Below are the code and all the weights of a small trained network. Each question names an input and a target symbol and asks about switching units off, where a switched-off unit gives its printed mean instead of its output.

import numpy as np


def w(rows, s, z=0):
    codes = np.array(rows[::2]) - 128.0
    scale = np.full(codes.shape[1], s)
    scale[-1] = z or s
    return codes * scale


def norm(h):
    return h / np.sqrt((h * h).mean(-1, keepdims=True) + 1e-5)


def f(y):
    return y / 2 * (1 + np.tanh(0.7978845608 * (y + 0.044715 * y**3)))


def softmax(a):
    e = np.exp(a - a.max(-1, keepdims=True))
    return e / e.sum(-1, keepdims=True)


def log_softmax(a):
    a = a - a.max(-1, keepdims=True)
    return a - np.log(np.exp(a).sum(-1, keepdims=True))


def net(x, mask):
    ids = ['Ωαδεζηθμξπτψ'.index(c) for c in x.split()]
    T = len(ids)
    res = E[ids] + P[:T]
    u = 0
    for l in range(2):
        r = norm(res)
        for j in range(3):
            rows = slice(2 * j, 2 * j + 2)
            q, k, v = (r @ M[l][rows].T for M in (Q, K, V))
            z = softmax(np.where(np.tri(T) > 0, q @ k.T / 2**0.5, -1e9)) @ v
            o = O[l][rows]
            res = res + np.where(mask[u + j], z, o[:, -1]) @ o[:, :-1]
        u += 3
        y = f(norm(res) @ A[l][:, :-1].T + A[l][:, -1])
        res = res + np.where(mask[u : u + 8], y, B[l][:, -1]) @ B[l][:, :-1]
        u += 8
    return log_softmax(norm(res)[-1] @ U[:, :-1].T + U[:, -1])


Q, K, V, O, A, B = {}, {}, {}, {}, {}, {}
E = w([
[121,168,92],'Ω',
[123,113,174],'α',
[96,111,49],'δ',
[190,255,201],'ε',
[132,127,162],'ζ',
[120,159,116],'η',
[80,190,138],'θ',
[120,33,135],'μ',
[135,156,89],'ξ',
[87,101,164],'π',
[125,146,92],'τ',
[147,81,173],'ψ',
],0.021)
P = w([
[146,108,114],'0',
[119,127,115],'1',
[34,47,213],'2',
[120,113,155],'3',
[187,178,95],'4',
[205,190,105],'5',
[142,109,168],'6',
[253,215,104],'7',
[171,136,143],'8',
],0.0035)
Q[0] = w([
[111,252,249],'L0H1',
[118,167,179],'L0H1',
[84,244,217],'L0H2',
[73,161,105],'L0H2',
[52,36,88],'L0H3',
[250,69,175],'L0H3',
],0.014)
K[0] = w([
[70,142,1],'L0H1',
[97,137,87],'L0H1',
[75,185,173],'L0H2',
[139,146,99],'L0H2',
[47,112,145],'L0H3',
[203,71,177],'L0H3',
],0.019)
V[0] = w([
[202,76,213],'L0H1',
[122,103,36],'L0H1',
[86,118,151],'L0H2',
[194,28,116],'L0H2',
[15,152,101],'L0H3',
[86,254,121],'L0H3',
],0.0068)
O[0] = w([
[254,151,76,30],'L0H1',
[83,160,166,177],'L0H1',
[84,140,120,148],'L0H2',
[225,65,92,1],'L0H2',
[229,195,65,220],'L0H3',
[88,225,95,254],'L0H3',
],0.006,0.0043)
A[0] = w([
[171,20,125,65],'L0N1',
[82,161,118,92],'L0N2',
[83,17,10,87],'L0N3',
[186,176,163,46],'L0N4',
[142,180,173,143],'L0N5',
[98,67,71,132],'L0N6',
[111,176,13,127],'L0N7',
[216,115,128,5],'L0N8',
],0.014,0.0013)
B[0] = w([
[219,143,115,165],'L0N1',
[159,84,160,201],'L0N2',
[121,237,1,175],'L0N3',
[157,172,133,131],'L0N4',
[169,155,122,169],'L0N5',
[147,181,73,142],'L0N6',
[81,25,157,255],'L0N7',
[129,98,204,142],'L0N8',
],0.018,0.0079)
Q[1] = w([
[181,70,105],'L1H1',
[69,114,148],'L1H1',
[114,173,105],'L1H2',
[162,113,169],'L1H2',
[192,63,131],'L1H3',
[108,189,250],'L1H3',
],0.022)
K[1] = w([
[206,120,244],'L1H1',
[103,77,132],'L1H1',
[115,185,158],'L1H2',
[159,104,74],'L1H2',
[200,47,157],'L1H3',
[74,252,229],'L1H3',
],0.017)
V[1] = w([
[152,139,204],'L1H1',
[156,187,185],'L1H1',
[128,194,182],'L1H2',
[146,92,178],'L1H2',
[191,86,144],'L1H3',
[200,250,125],'L1H3',
],0.013)
O[1] = w([
[72,142,227,93],'L1H1',
[96,196,180,32],'L1H1',
[147,213,184,132],'L1H2',
[135,83,199,179],'L1H2',
[224,59,114,54],'L1H3',
[170,195,254,2],'L1H3',
],0.0082,0.0042)
A[1] = w([
[67,163,93,100],'L1N1',
[168,102,129,17],'L1N2',
[63,159,148,86],'L1N3',
[65,135,48,148],'L1N4',
[68,181,133,17],'L1N5',
[224,132,74,3],'L1N6',
[46,173,148,7],'L1N7',
[106,140,246,161],'L1N8',
],0.014,0.0033)
B[1] = w([
[39,153,142,201],'L1N1',
[101,126,184,119],'L1N2',
[54,96,168,198],'L1N3',
[103,214,125,253],'L1N4',
[103,61,201,176],'L1N5',
[87,4,133,150],'L1N6',
[93,17,237,203],'L1N7',
[140,207,66,222],'L1N8',
],0.018,0.0067)
U = w([
[130,113,118,3],'Ω',
[159,123,141,70],'α',
[84,204,20,116],'δ',
[163,234,176,152],'ε',
[162,127,147,130],'ζ',
[124,115,122,41],'η',
[71,110,246,165],'θ',
[178,120,101,159],'μ',
[133,61,90,102],'ξ',
[161,118,97,242],'π',
[126,39,64,100],'τ',
[207,48,178,187],'ψ',
],0.012,0.0039)

Each question gives the input, a string of symbols that net reads in full, and the target symbol t.
The units are the heads (2 rows each of Q, K, V and O) and the neurons (one row each of A and B). Each row of codes is followed by its name. A weight is (code - 128) times the scale printed after its matrix; where a second scale follows, it is the last column's (O, A, B and U).
mask holds one flag per unit, layer by layer, with each layer's heads first. A switched-off unit (its flag False) gives its mean, the last column of its rows in O or B, instead of its output. The means were averaged over made-up inputs and are rounded, as every weight is.
A unit's drop is (log p(t) with every unit on - log p(t) with that unit switched off) / (log p(t) with every unit on - log p(t) with every unit switched off).
The circuit of an input: a set's keep is (log p(t) with only the set's units on - log p(t) with every unit switched off) / (log p(t) with every unit on - log p(t) with every unit switched off). Starting from the 12 units with the biggest drops (on a tie, the unit counted first), units are removed one at a time, each time the one whose removal leaves the highest keep (on an exact tie, the one counted first), for as long as the keep stays at least 0.8.
circuit, biggest first: the units of the circuit, biggest drop first
unit that matters most: the unit with the biggest drop
top k neurons: the k neurons with the biggest drops, biggest first
top k neurons in layer l: the k neurons of layer l with the biggest drops, biggest first
drop of u: that unit's drop, to one decimal
input π ψ μ η δ τ ζ Ω, target τ: unit that matters most => L0N7
input ζ θ δ η α τ η, target δ: top 3 neurons => (L0N7; L0N3; L0N2)
input ζ δ θ θ τ θ θ δ τ, target τ: circuit, biggest first => (L1H3; L0H1)
input Ω δ π π τ η α ψ π, target δ: top 3 neurons => (L0N7; L1N7; L1N5)
input Ω ε τ ε Ω τ τ π α, target ε: circuit, biggest first => (L1H3; L1N8)
input ζ ε π, target ε: top 2 neurons => (L0N7; L0N1)
input δ δ δ α, target δ: top 3 neurons => (L0N7; L0N2; L1N7)
input θ θ θ δ δ ζ, target δ: top 3 neurons => (L0N3; L0N7; L0N2)
input δ ξ ψ ψ θ ξ τ ψ, target ψ: top 2 neurons => (L0N1; L0N7)
input δ θ π τ Ω ψ α τ, target ψ: top 2 neurons => (L0N3; L0N1)
input η ξ η δ, target δ: top 2 neurons => (L0N3; L1N4)
input τ θ μ ε π δ ζ, target δ: top 2 neurons => (L1N8; L0N3)
input π ξ α, target τ: top 2 neurons => (L0N3; L1N8)
input ψ δ δ α ε ξ ζ, target ε: top 2 neurons => (L0N7; L1N8)
input ζ θ δ Ω α, target δ: circuit, biggest first => (L1N7)
input θ θ μ ε α π, target ε: top 3 neurons => (L0N3; L0N7; L1N8)
input θ α θ θ η θ δ ξ η, target δ: top 3 neurons in layer 1 => (L1N7; L1N4; L1N5)
input ε θ ζ Ω ψ π α δ π, target δ: top 4 neurons in layer 0 => (L0N7; L0N3; L0N8; L0N2)
input μ ψ ξ θ δ ψ θ τ, target ψ: top 2 neurons => (L0N3; L0N8)
input μ θ θ π η ψ θ ξ, target ψ: unit that matters most => L1H3
input τ π π η Ω μ ψ, target ψ: drop of L0H1 => 0.0
input π δ θ δ ψ θ ξ, target ψ: drop of L0N8 => 0.1
input δ π ξ δ, target δ: drop of L0N3 => 0.8
